Below is a small trained network, with its code and all its weights. Each question gives an input and a class and asks what happens when units are switched off, that is, made to give their printed mean instead of their output.

import numpy as np


def w(rows, s, z=0):
    codes = np.array(rows[::2]) - 128.0
    scale = np.full(codes.shape[1], s)
    scale[-1] = z or s
    return codes * scale


def norm(h):
    return h / np.sqrt((h * h).mean(-1, keepdims=True) + 1e-5)


def f(y):
    return np.maximum(y, 0)


def log_softmax(a):
    a = a - a.max(-1, keepdims=True)
    return a - np.log(np.exp(a).sum(-1, keepdims=True))


def net(x, mask):
    res = np.array(x, float).reshape(1, 6) / 4 @ E
    u = 0
    for l in range(2):
        y = f(norm(res) @ A[l][:, :-1].T + A[l][:, -1])
        res = res + np.where(mask[u : u + 8], y, B[l][:, -1]) @ B[l][:, :-1]
        u += 8
    return log_softmax(norm(res)[-1] @ U[:, :-1].T + U[:, -1])


A, B = {}, {}
E = w([
[86,213,85,179,143,145,191,3],'x0',
[116,126,133,129,128,128,124,126],'x1',
[132,130,132,127,132,128,133,133],'x2',
[139,153,125,38,245,121,53,52],'x3',
[127,127,125,130,128,132,129,126],'x4',
[46,107,25,106,131,150,237,171],'x5',
],0.0047)
A[0] = w([
[137,36,77,39,139,132,102,171,32],'0.n0',
[161,11,187,125,16,126,120,254,167],'0.n1',
[89,49,32,43,177,178,132,165,1],'0.n2',
[74,119,70,129,142,118,202,152,196],'0.n3',
[135,136,149,227,61,160,174,105,144],'0.n4',
[169,159,188,102,171,121,49,80,117],'0.n5',
[172,129,185,192,61,99,99,126,120],'0.n6',
[131,123,123,131,132,125,121,144,64],'0.n7',
],0.0056,0.0038)
B[0] = w([
[79,185,195,89,151,85,176,254,174],'0.n0',
[187,132,43,144,234,185,26,44,255],'0.n1',
[107,196,198,84,184,90,200,159,178],'0.n2',
[181,83,114,80,49,180,61,141,210],'0.n3',
[70,190,192,119,127,60,138,177,193],'0.n4',
[130,38,86,174,109,129,207,120,205],'0.n5',
[85,192,159,157,193,91,144,156,185],'0.n6',
[132,111,140,106,130,98,122,104,128],'0.n7',
],0.0054,0.0072)
A[1] = w([
[137,122,44,62,162,187,135,134,96],'1.n0',
[162,26,210,103,110,90,120,140,5],'1.n1',
[133,171,117,101,170,164,97,102,140],'1.n2',
[78,129,130,108,2,136,192,192,33],'1.n3',
[138,93,124,148,134,128,200,70,182],'1.n4',
[181,8,103,127,144,158,83,212,102],'1.n5',
[142,142,115,145,138,126,153,82,168],'1.n6',
[90,194,212,143,106,87,163,192,116],'1.n7',
],0.0076,0.0015)
B[1] = w([
[91,125,158,109,27,118,167,75,246],'1.n0',
[31,151,24,76,2,222,200,96,161],'1.n1',
[136,95,105,173,82,132,146,156,215],'1.n2',
[223,74,131,207,221,121,19,99,200],'1.n3',
[189,120,151,164,152,112,68,208,183],'1.n4',
[74,156,136,130,63,110,210,93,254],'1.n5',
[119,107,135,119,122,149,90,206,177],'1.n6',
[86,165,163,35,167,113,182,170,210],'1.n7',
],0.0065,0.0056)
U = w([
[188,102,119,214,175,136,52,121,215],'0',
[99,101,78,94,4,166,161,81,2],'1',
[102,194,206,74,173,89,163,183,156],'2',
],0.011,0.00089)

Each question gives the input, the list of numbers given to net, and the class t.
The units are the neurons (one row each of A and B). Each row of codes is followed by its name. A weight is (code - 128) times the scale printed after its matrix; where a second scale follows, it is the last column's (A, B and U).
mask holds one flag per neuron, layer by layer. A switched-off neuron (its flag False) gives its mean, the last column of its row in B, instead of its output. The means were averaged over made-up inputs and are rounded, as every weight is.
A unit's drop is (log p(t) with every unit on - log p(t) with that unit switched off) / (log p(t) with every unit on - log p(t) with every unit switched off).
The circuit of an input: a set's keep is (log p(t) with only the set's units on - log p(t) with every unit switched off) / (log p(t) with every unit on - log p(t) with every unit switched off). Starting from the 12 units with the biggest drops (on a tie, the unit counted first), units are removed one at a time, each time the one whose removal leaves the highest keep (on an exact tie, the one counted first), for as long as the keep stays at least 0.8.
units of the circuit, in order: the units of the circuit, biggest drop first
k most important neurons: the k neurons with the biggest drops, biggest first
k most important neurons of layer l: the k neurons of layer l with the biggest drops, biggest first
drop of u: that unit's drop, to one decimal
input [-5,5,-6,1,3,-5], class 1: units of the circuit, in order -> [1.n1]
input [5,-8,-8,-4,0,6], class 0: units of the circuit, in order -> [1.n3 0.n1]
input [8,8,-4,0,2,-4], class 2: 2 most important neurons -> [0.n1 0.n4]
input [3,1,-2,0,-5,8], class 0: units of the circuit, in order -> [1.n3 0.n1 0.n3]
input [4,-3,-6,0,-6,8], class 0: 2 most important neurons -> [1.n3 0.n1]
input [-1,-3,8,4,5,-7], class 1: units of the circuit, in order -> [1.n1 0.n5]
input [8,1,-5,-8,8,0], class 2: units of the circuit, in order -> [0.n4 1.n7]
input [1,-4,-3,-3,-1,4], class 0: 3 most important neurons -> [1.n3 0.n1 0.n4]
input [-1,1,-8,1,-3,-5], class 1: 3 most important neurons -> [0.n5 1.n1 0.n1]
input [6,5,-3,-2,-1,-1], class 2: 3 most important neurons -> [0.n4 0.n1 1.n7]
input [-1,-4,7,8,8,-8], class 1: units of the circuit, in order -> [1.n1 0.n1 0.n5]
input [2,1,1,-2,-6,5], class 0: units of the circuit, in order -> [1.n3 0.n1]
input [2,-6,8,-6,-3,6], class 0: 2 most important neurons -> [1.n3 0.n4]
input [2,-5,5,-3,-4,0], class 2: units of the circuit, in order -> [0.n4]
input [-1,-2,-3,2,1,6], class 2: 2 most important neurons of layer 0 -> [0.n2 0.n1]
input [3,3,7,-6,1,-1], class 2: 2 most important neurons -> [0.n4 1.n7]
input [0,-7,1,2,-6,-4], class 1: 2 most important neurons -> [0.n1 1.n1]
input [-4,8,-8,1,-2,-5], class 1: 3 most important neurons of layer 1 -> [1.n5 1.n1 1.n3]
input [2,-5,5,8,8,6], class 1: 2 most important neurons of layer 1 -> [1.n0 1.n7]
input [-7,5,0,-2,-8,-2], class 0: units of the circuit, in order -> [0.n1]
input [-1,-1,0,4,-5,-6], class 1: 2 most important neurons -> [1.n1 0.n1]
input [6,8,-6,-3,1,6], class 0: 2 most important neurons -> [1.n3 0.n1]
input [-6,6,1,4,-3,0], class 1: drop of 0.n6 -> 0.2
input [-8,4,6,8,-2,-2], class 1: drop of 1.n0 -> 0.0
input [2,2,7,-8,-2,-2], class 2: drop of 1.n7 -> 0.1
input [4,-6,-1,-5,4,6], class 0: drop of 1.n3 -> 1.2
input [8,6,-8,3,4,-2], class 0: most important neuron of layer 1 -> [1.n4]
